Below are the code and all the weights of a small trained network. Each question names an input and a target symbol and asks about switching units off, where a switched-off unit gives its printed mean instead of its output.

import numpy as np


def w(rows, s, z=0):
    codes = np.array(rows[::2]) - 128.0
    scale = np.full(codes.shape[1], s)
    scale[-1] = z or s
    return codes * scale


def norm(h):
    return h / np.sqrt((h * h).mean(-1, keepdims=True) + 1e-5)


def f(y):
    return y / 2 * (1 + np.tanh(0.7978845608 * (y + 0.044715 * y**3)))


def softmax(a):
    e = np.exp(a - a.max(-1, keepdims=True))
    return e / e.sum(-1, keepdims=True)


def log_softmax(a):
    a = a - a.max(-1, keepdims=True)
    return a - np.log(np.exp(a).sum(-1, keepdims=True))


def net(x, mask):
    ids = ['ΠΣΦγεζηλμτω'.index(c) for c in x.split()]
    T = len(ids)
    res = E[ids] + P[:T]
    r = norm(res)
    for j in range(3):
        rows = slice(3 * j, 3 * j + 3)
        q, k, v = (r @ M[0][rows].T for M in (Q, K, V))
        z = softmax(np.where(np.tri(T) > 0, q @ k.T / 3**0.5, -1e9)) @ v
        o = O[0][rows]
        res = res + np.where(mask[j], z, o[:, -1]) @ o[:, :-1]
    y = f(norm(res) @ A[0][:, :-1].T + A[0][:, -1])
    res = res + np.where(mask[3:11], y, B[0][:, -1]) @ B[0][:, :-1]
    return log_softmax(norm(res)[-1] @ U[:, :-1].T + U[:, -1])


Q, K, V, O, A, B = {}, {}, {}, {}, {}, {}
E = w([
[123,176,124,203,138,175,214,150,129,105,119,109],'Π',
[171,156,120,121,111,86,137,68,96,198,127,159],'Σ',
[93,99,158,205,150,130,134,147,130,54,122,185],'Φ',
[144,140,98,109,93,120,82,131,99,73,142,132],'γ',
[153,119,111,134,25,179,89,178,168,169,128,197],'ε',
[80,86,107,127,113,106,72,145,216,123,83,173],'ζ',
[96,83,99,168,145,159,81,162,150,151,188,91],'η',
[115,252,122,124,165,157,55,163,137,128,68,118],'λ',
[175,98,53,136,115,66,101,116,166,150,114,70],'μ',
[81,173,166,160,91,147,53,59,163,110,118,117],'τ',
[127,153,177,56,193,88,69,176,128,157,153,213],'ω',
],0.021)
P = w([
[166,208,130,155,99,28,134,98,220,3,231,78],'0',
[100,159,94,205,52,43,82,130,141,148,177,89],'1',
[157,147,131,115,109,94,140,119,183,52,155,98],'2',
[96,135,98,203,76,66,104,128,122,169,148,116],'3',
[157,138,135,104,124,126,132,129,164,69,134,104],'4',
[92,113,77,187,81,107,102,119,105,181,141,138],'5',
[146,129,144,95,138,139,131,138,145,88,115,101],'6',
[87,95,60,167,89,138,102,116,96,198,131,155],'7',
[146,117,142,80,138,159,133,144,131,105,98,105],'8',
[94,78,53,154,100,163,95,113,88,214,121,169],'9',
[139,127,134,80,146,150,138,147,130,69,112,117],'10',
],0.015)
Q[0] = w([
[205,106,73,18,51,116,91,111,85,172,143,85],'h0',
[108,132,31,123,143,149,90,193,69,98,138,168],'h0',
[121,44,112,91,108,136,92,155,164,30,115,108],'h0',
[107,76,134,145,150,162,154,163,132,65,113,143],'h1',
[142,134,156,152,113,148,159,118,90,158,221,66],'h1',
[69,166,59,201,105,128,77,124,4,178,153,209],'h1',
[145,100,94,55,144,134,130,130,127,143,91,108],'h2',
[188,99,143,87,172,113,181,111,132,136,158,124],'h2',
[75,101,109,158,128,116,117,143,154,179,139,179],'h2',
],0.013)
K[0] = w([
[190,81,85,54,139,143,169,110,82,204,101,77],'h0',
[125,95,173,87,164,150,141,227,78,138,60,119],'h0',
[129,9,87,125,128,232,156,171,83,63,119,151],'h0',
[113,136,157,115,121,181,164,170,177,41,195,99],'h1',
[109,140,121,212,114,70,136,59,86,151,228,73],'h1',
[93,78,161,137,181,231,136,95,96,193,78,153],'h1',
[161,113,74,101,155,115,130,111,111,157,95,124],'h2',
[219,136,102,154,125,51,172,101,156,125,132,111],'h2',
[98,132,167,167,143,180,147,157,196,171,111,173],'h2',
],0.012)
V[0] = w([
[84,208,161,115,110,96,109,118,132,105,195,139],'h0',
[162,96,66,100,219,123,132,142,102,143,102,160],'h0',
[154,122,112,98,103,110,126,156,90,48,131,127],'h0',
[152,138,88,136,172,125,140,203,135,85,144,128],'h1',
[155,158,41,175,171,142,121,164,110,168,139,99],'h1',
[175,181,131,148,108,99,1,164,159,118,149,148],'h1',
[227,126,102,118,95,81,150,113,73,166,157,92],'h2',
[155,66,81,139,174,95,136,147,205,190,118,153],'h2',
[116,103,123,129,165,66,141,71,132,129,134,94],'h2',
],0.0082)
O[0] = w([
[173,127,116,81,187,212,90,158,32,182,69,173,188],'h0',
[166,110,226,197,134,30,117,118,114,148,223,94,79],'h0',
[44,97,165,112,94,114,139,180,85,42,56,62,199],'h0',
[114,143,215,145,182,131,127,204,201,170,134,100,138],'h1',
[76,184,190,112,60,101,161,141,70,199,63,42,133],'h1',
[111,44,253,94,88,107,179,76,168,153,190,116,253],'h1',
[43,134,112,103,94,125,185,113,76,76,135,141,124],'h2',
[88,89,80,69,129,65,162,202,153,220,68,199,87],'h2',
[37,77,102,124,186,73,151,113,72,106,64,93,113],'h2',
],0.0059,0.011)
A[0] = w([
[201,196,117,2,217,193,149,82,70,131,52,194,133],'n0',
[87,129,87,201,69,138,163,136,106,200,164,80,81],'n1',
[85,87,117,119,147,171,166,143,71,126,67,212,86],'n2',
[201,130,186,143,222,180,216,39,142,68,35,158,63],'n3',
[35,157,94,162,77,103,129,87,74,122,131,119,85],'n4',
[212,151,104,180,74,125,153,167,215,158,127,63,1],'n5',
[196,147,143,10,194,218,211,182,111,124,147,90,173],'n6',
[54,128,125,154,109,148,83,93,138,194,98,109,15],'n7',
],0.01,0.008)
B[0] = w([
[114,43,110,112,96,216,12,203,134,139,71,115,208],'n0',
[133,129,115,98,204,225,78,129,179,113,117,153,210],'n1',
[99,166,129,65,43,185,82,119,62,165,185,62,156],'n2',
[137,203,198,92,108,28,165,175,89,196,234,103,204],'n3',
[151,106,121,148,158,172,169,167,116,187,125,114,253],'n4',
[171,51,77,83,103,192,131,145,129,132,199,106,132],'n5',
[70,191,3,184,142,138,211,86,108,87,174,139,245],'n6',
[61,76,117,90,92,106,129,57,49,24,189,172,160],'n7',
],0.012,0.0046)
U = w([
[66,116,78,118,82,10,128,119,155,160,86,108,156],'Π',
[118,199,70,183,117,93,188,87,78,225,164,157,192],'Σ',
[143,116,191,92,172,68,136,186,84,132,162,191,192],'Φ',
[138,97,119,123,126,121,144,47,90,35,115,147,168],'γ',
[138,174,206,68,132,153,51,76,169,133,106,73,73],'ε',
[169,77,160,196,170,134,77,151,195,76,14,154,207],'ζ',
[61,81,134,38,232,163,124,175,119,103,165,174,1],'η',
[162,154,145,102,34,169,159,161,178,129,119,184,60],'λ',
[133,75,143,92,86,142,127,192,73,156,85,83,122],'μ',
[115,217,111,121,171,185,118,186,188,137,55,87,122],'τ',
[101,96,97,151,159,134,107,119,188,177,191,26,40],'ω',
],0.011,0.0075)

Each question gives the input, a string of symbols that net reads in full, and the target symbol t.
The units are the heads (3 rows each of Q, K, V and O) and the neurons (one row each of A and B). Each row of codes is followed by its name. A weight is (code - 128) times the scale printed after its matrix; where a second scale follows, it is the last column's (O, A, B and U).
mask holds one flag per unit, heads first, then neurons. A switched-off unit (its flag False) gives its mean, the last column of its rows in O or B, instead of its output. The means were averaged over made-up inputs and are rounded, as every weight is.
A unit's drop is (log p(t) with every unit on - log p(t) with that unit switched off) / (log p(t) with every unit on - log p(t) with every unit switched off).
The circuit of an input: a set's keep is (log p(t) with only the set's units on - log p(t) with every unit switched off) / (log p(t) with every unit on - log p(t) with every unit switched off). Starting from all 11 units, units are removed one at a time, each time the one whose removal leaves the highest keep (on an exact tie, the one counted first), for as long as the keep stays at least 0.8.
circuit, biggest first: the units of the circuit, biggest drop first
k most important neurons: the k neurons with the biggest drops, biggest first
which heads matter: for each layer, one digit per head in row order, 1 if its drop is at least 0.15 and else 0, layers parted by /
input γ γ Π Π Π γ, target τ: circuit, biggest first	(h1, n1)
input λ γ γ γ, target μ: which heads matter	100
input ω γ Σ γ Σ γ, target Σ: 3 most important neurons	(n0, n4, n7)
input Φ γ ω Φ λ γ ε Φ Σ ζ, target Π: which heads matter	101
input Φ λ γ γ γ Π γ Σ γ λ, target μ: 2 most important neurons	(n0, n7)
input γ γ Σ γ Σ γ, target Σ: 2 most important neurons	(n4, n0)
input Φ γ γ γ Φ γ, target ζ: circuit, biggest first	(h2, h1, n3)
input Π γ η γ, target η: 4 most important neurons	(n1, n7, n0, n2)
input γ μ γ γ Φ, target Φ: which heads matter	000
input τ Σ Σ Σ λ ζ γ λ Σ, target μ: circuit, biggest first	(n0, h2)
input Σ Φ γ γ, target μ: which heads matter	100
input γ γ λ γ, target ε: which heads matter	011
input ε γ γ Σ Σ ε Π γ γ γ η, target ω: most important neuron	(n7)
input γ γ γ γ γ γ Φ Φ Φ Φ, target ζ: which heads matter	111
input γ γ γ λ, target ε: which heads matter	010
input Σ ε Π Σ γ Φ γ γ μ γ, target ω: which heads matter	100
input μ ε γ Φ Φ γ, target ζ: circuit, biggest first	(h2, n3, n2)
input ε Φ Φ γ μ Σ Σ γ ε γ, target λ: which heads matter	101
input ζ Φ γ γ Σ ε λ Φ, target μ: circuit, biggest first	(n2)
input Φ γ Σ, target μ: which heads matter	000
input γ γ Φ ε μ γ Π γ, target τ: which heads matter	110
input Σ Σ Φ γ ζ Φ, target μ: 3 most important neurons	(n2, n6, n1)
